Here is a tiny trained network, its code and every weight. The questions are about switching its units off for an input and a class, where a switched-off unit gives its printed mean instead of its output.

import numpy as np


def w(rows, s, z=0):
    codes = np.array(rows[::2]) - 128.0
    scale = np.full(codes.shape[1], s)
    scale[-1] = z or s
    return codes * scale


def f(y):
    return y / 2 * (1 + np.tanh(0.7978845608 * (y + 0.044715 * y**3)))


def log_softmax(a):
    a = a - a.max(-1, keepdims=True)
    return a - np.log(np.exp(a).sum(-1, keepdims=True))


def net(x, mask):
    res = np.array(x, float).reshape(1, 7) / 4 @ E
    y = f(res @ A[0][:, :-1].T + A[0][:, -1])
    res = res + np.where(mask, y, B[0][:, -1]) @ B[0][:, :-1]
    return log_softmax(res[-1] @ U[:, :-1].T + U[:, -1])


A, B = {}, {}
E = w([
[93,123,168,175,148,138,109,111,125,162,142,125],'x0',
[122,63,86,107,134,64,192,94,105,115,72,128],'x1',
[119,185,157,159,83,161,103,86,117,143,135,77],'x2',
[159,140,114,182,127,112,131,232,103,9,170,102],'x3',
[143,87,205,89,93,127,58,107,182,99,15,105],'x4',
[101,90,161,155,63,68,134,155,31,96,101,89],'x5',
[73,169,178,187,205,161,153,100,126,142,135,31],'x6',
],0.011)
A[0] = w([
[86,67,42,112,138,113,205,90,119,183,128,169,110],'N0',
[136,105,160,132,60,64,120,71,32,169,92,69,154],'N1',
[82,155,207,134,153,172,100,66,127,135,95,81,164],'N2',
[131,89,111,169,146,50,134,193,59,2,123,97,140],'N3',
[106,104,100,143,169,125,168,54,91,171,96,141,123],'N4',
[205,102,98,2,96,133,117,108,200,112,62,201,139],'N5',
[67,130,233,159,77,111,156,90,97,91,50,70,143],'N6',
[151,144,151,143,181,228,73,87,170,171,127,69,147],'N7',
[117,129,152,155,84,73,148,176,109,146,96,140,148],'N8',
[135,111,118,99,110,111,105,189,132,94,167,168,213],'N9',
[101,183,176,187,149,170,114,149,183,149,167,123,140],'N10',
[89,128,84,131,195,114,143,92,117,199,139,143,105],'N11',
[146,150,90,166,112,127,129,234,97,83,180,145,163],'N12',
[126,103,130,106,156,145,161,71,130,176,88,152,255],'N13',
[143,160,71,141,140,193,147,157,122,150,169,212,132],'N14',
],0.009,0.0046)
B[0] = w([
[95,86,159,66,217,83,198,72,62,66,163,207,206],'N0',
[16,37,163,102,70,161,16,200,67,153,166,110,211],'N1',
[65,157,185,214,157,142,77,64,228,160,66,29,230],'N2',
[205,86,76,47,194,236,210,255,133,49,56,60,254],'N3',
[38,84,181,119,189,109,117,135,113,134,159,136,186],'N4',
[221,92,105,77,9,31,57,98,185,79,84,243,242],'N5',
[72,84,193,143,72,210,102,154,131,200,125,43,226],'N6',
[111,163,152,159,196,88,132,64,232,165,75,100,239],'N7',
[126,64,126,85,99,169,176,93,94,128,169,84,168],'N8',
[240,184,72,137,114,107,137,109,88,126,76,109,193],'N9',
[168,242,136,211,112,158,140,52,149,170,102,114,219],'N10',
[73,160,162,134,152,59,209,124,146,100,221,143,188],'N11',
[253,143,41,162,153,233,151,183,14,204,150,146,231],'N12',
[25,110,108,111,182,37,81,100,173,108,129,183,206],'N13',
[113,199,86,166,130,70,88,76,16,145,208,209,201],'N14',
],0.0069,0.014)
U = w([
[71,110,137,93,213,41,197,75,95,115,203,195,51],'0',
[192,211,81,173,131,152,125,131,11,167,246,179,15],'1',
[202,98,102,81,63,39,52,87,150,90,89,212,240],'2',
[124,196,172,183,183,128,113,76,255,174,114,93,53],'3',
[56,63,179,129,75,145,58,131,91,162,128,87,122],'4',
[205,80,97,102,164,171,212,193,80,52,82,91,254],'5',
],0.0085,0.00068)

Each question gives the input, the list of numbers given to net, and the class t.
The units are the neurons (one row each of A and B). Each row of codes is followed by its name. A weight is (code - 128) times the scale printed after its matrix; where a second scale follows, it is the last column's (A, B and U).
mask holds one flag per neuron, in row order. A switched-off neuron (its flag False) gives its mean, the last column of its row in B, instead of its output. The means were averaged over made-up inputs and are rounded, as every weight is.
A unit's drop is (log p(t) with every unit on - log p(t) with that unit switched off) / (log p(t) with every unit on - log p(t) with every unit switched off).
The circuit of an input: a set's keep is (log p(t) with only the set's units on - log p(t) with every unit switched off) / (log p(t) with every unit on - log p(t) with every unit switched off). Starting from the 12 units with the biggest drops (on a tie, the unit counted first), units are removed one at a time, each time the one whose removal leaves the highest keep (on an exact tie, the one counted first), for as long as the keep stays at least 0.8.
units of the circuit, in order: the units of the circuit, biggest drop first
top k neurons: the k neurons with the biggest drops, biggest first
drop of u: that unit's drop, to one decimal
input [-3,-5,-6,3,0,-5,4], class 1: units of the circuit, in order : (N2, N14)
input [-5,-4,-4,-8,0,-7,-2], class 2: units of the circuit, in order : (N5)
input [-1,-4,-5,1,1,1,-1], class 5: units of the circuit, in order : (N14, N13)
input [-6,-7,-4,5,3,-6,0], class 1: top 2 neurons : (N12, N14)
input [1,4,2,-5,-3,2,6], class 0: top 2 neurons : (N11, N0)
input [-7,-1,-2,4,-1,-8,-2], class 2: top 4 neurons : (N5, N10, N11, N6)
input [0,7,0,-4,3,-2,5], class 0: top 2 neurons : (N0, N13)
input [-3,2,1,0,-8,-3,6], class 0: top 2 neurons : (N11, N0)
input [3,2,4,5,-7,4,-8], class 5: top 2 neurons : (N3, N10)
input [-6,-1,5,0,-2,-5,-3], class 2: top 2 neurons : (N5, N12)
input [7,8,8,6,5,5,-8], class 5: top 2 neurons : (N3, N2)
input [7,-3,3,-6,5,-5,-6], class 2: top 2 neurons : (N5, N6)
input [-3,-5,8,-7,5,-6,-6], class 2: drop of N5 : 7.1
input [8,3,3,8,4,8,3], class 5: units of the circuit, in order : (N3)
input [1,6,3,5,2,4,-6], class 5: drop of N0 : 0.0
input [5,-8,-7,-4,5,4,0], class 3: drop of N1 : 0.1
